Below is a small trained network, with its code and all its weights. Each question gives an input and a class and asks what happens when units are switched off, that is, made to give their printed mean instead of their output.

import numpy as np


def w(rows, s, z=0):
    codes = np.array(rows[::2]) - 128.0
    scale = np.full(codes.shape[1], s)
    scale[-1] = z or s
    return codes * scale


def norm(h):
    return h / np.sqrt((h * h).mean(-1, keepdims=True) + 1e-5)


def f(y):
    return y / 2 * (1 + np.tanh(0.7978845608 * (y + 0.044715 * y**3)))


def log_softmax(a):
    a = a - a.max(-1, keepdims=True)
    return a - np.log(np.exp(a).sum(-1, keepdims=True))


def net(x, mask):
    res = np.array(x, float).reshape(1, 6) / 4 @ E
    u = 0
    for l in range(2):
        y = f(norm(res) @ A[l][:, :-1].T + A[l][:, -1])
        res = res + np.where(mask[u : u + 11], y, B[l][:, -1]) @ B[l][:, :-1]
        u += 11
    return log_softmax(norm(res)[-1] @ U[:, :-1].T + U[:, -1])


A, B = {}, {}
E = w([
[180,105,99,174,122],'x0',
[171,80,77,119,45],'x1',
[152,87,110,37,107],'x2',
[145,79,104,113,191],'x3',
[23,74,59,70,174],'x4',
[142,3,197,178,35],'x5',
],0.0073)
A[0] = w([
[144,115,70,169,152,177],'0.n0',
[73,126,168,190,162,120],'0.n1',
[183,128,169,175,41,188],'0.n2',
[189,222,161,85,189,142],'0.n3',
[174,136,119,155,17,189],'0.n4',
[95,54,139,12,159,82],'0.n5',
[193,40,134,155,123,251],'0.n6',
[167,176,131,171,206,230],'0.n7',
[102,101,157,150,125,75],'0.n8',
[187,139,104,105,155,186],'0.n9',
[171,86,171,153,101,92],'0.n10',
],0.011,0.0021)
B[0] = w([
[185,133,98,92,149,156],'0.n0',
[107,98,95,156,182,170],'0.n1',
[83,126,88,184,96,254],'0.n2',
[20,254,165,168,65,219],'0.n3',
[148,93,66,211,99,233],'0.n4',
[92,120,119,85,87,197],'0.n5',
[93,165,85,115,111,235],'0.n6',
[150,176,194,73,201,205],'0.n7',
[144,176,105,48,96,140],'0.n8',
[121,229,103,85,161,168],'0.n9',
[153,132,82,128,165,193],'0.n10',
],0.0093,0.0067)
A[1] = w([
[145,96,89,200,255,169],'1.n0',
[89,158,98,111,162,113],'1.n1',
[112,68,51,120,185,65],'1.n2',
[110,120,96,212,92,68],'1.n3',
[102,96,135,156,183,231],'1.n4',
[118,25,132,77,171,252],'1.n5',
[86,137,141,81,227,64],'1.n6',
[124,137,106,23,121,76],'1.n7',
[117,144,140,177,215,19],'1.n8',
[150,105,153,134,192,180],'1.n9',
[87,118,70,98,95,138],'1.n10',
],0.012,0.0019)
B[1] = w([
[196,109,112,97,140,192],'1.n0',
[128,131,182,201,45,192],'1.n1',
[128,139,177,151,186,189],'1.n2',
[170,100,44,201,95,254],'1.n3',
[178,82,96,61,89,157],'1.n4',
[119,123,255,79,77,180],'1.n5',
[204,87,114,198,119,205],'1.n6',
[182,50,145,105,65,192],'1.n7',
[198,163,218,119,159,173],'1.n8',
[251,127,114,183,194,124],'1.n9',
[86,71,242,58,133,225],'1.n10',
],0.0063,0.0059)
U = w([
[75,236,163,169,165,170],'0',
[65,44,175,76,130,180],'1',
[174,148,68,78,165,3],'2',
[141,82,28,248,110,160],'3',
[198,109,148,170,226,111],'4',
],0.015,0.0058)

Each question gives the input, the list of numbers given to net, and the class t.
The units are the neurons (one row each of A and B). Each row of codes is followed by its name. A weight is (code - 128) times the scale printed after its matrix; where a second scale follows, it is the last column's (A, B and U).
mask holds one flag per neuron, layer by layer. A switched-off neuron (its flag False) gives its mean, the last column of its row in B, instead of its output. The means were averaged over made-up inputs and are rounded, as every weight is.
A unit's drop is (log p(t) with every unit on - log p(t) with that unit switched off) / (log p(t) with every unit on - log p(t) with every unit switched off).
most important unit: the unit with the biggest drop
k most important neurons: the k neurons with the biggest drops, biggest first
k most important neurons of layer l: the k neurons of layer l with the biggest drops, biggest first
drop when u is switched off: that unit's drop, to one decimal
input [7,-8,-8,2,-4,4], class 4: most important unit -> 0.n7
input [-6,-7,-5,-8,2,3], class 4: 3 most important neurons -> 0.n1, 0.n3, 0.n6
input [-8,3,8,-8,0,5], class 3: 2 most important neurons of layer 0 -> 0.n4, 0.n7
input [-8,-7,-7,-8,1,6], class 3: 3 most important neurons of layer 1 -> 1.n10, 1.n5, 1.n4
input [-7,-7,-5,8,7,-3], class 4: 2 most important neurons of layer 1 -> 1.n6, 1.n9
input [3,-7,-6,5,6,8], class 4: 2 most important neurons -> 0.n1, 1.n9
input [8,8,6,3,2,-3], class 1: 2 most important neurons of layer 1 -> 1.n10, 1.n3
input [4,-7,8,3,8,-6], class 1: 2 most important neurons -> 0.n5, 1.n7
input [-6,7,-8,1,7,-7], class 1: 3 most important neurons of layer 1 -> 1.n3, 1.n10, 1.n7
input [-7,-1,-6,8,6,-4], class 4: 2 most important neurons -> 1.n6, 0.n6
input [5,4,-3,6,-7,-7], class 0: drop when 0.n3 is switched off -> 0.4
input [-5,-5,3,-8,3,2], class 1: drop when 0.n3 is switched off -> 0.1
input [6,2,5,5,-3,-8], class 0: drop when 0.n3 is switched off -> 0.6
input [5,-1,1,8,2,5], class 1: drop when 1.n4 is switched off -> 0.0
input [-5,5,7,0,3,-8], class 1: 2 most important neurons of layer 1 -> 1.n7, 1.n10
input [5,2,4,8,-1,-4], class 2: most important unit -> 1.n7
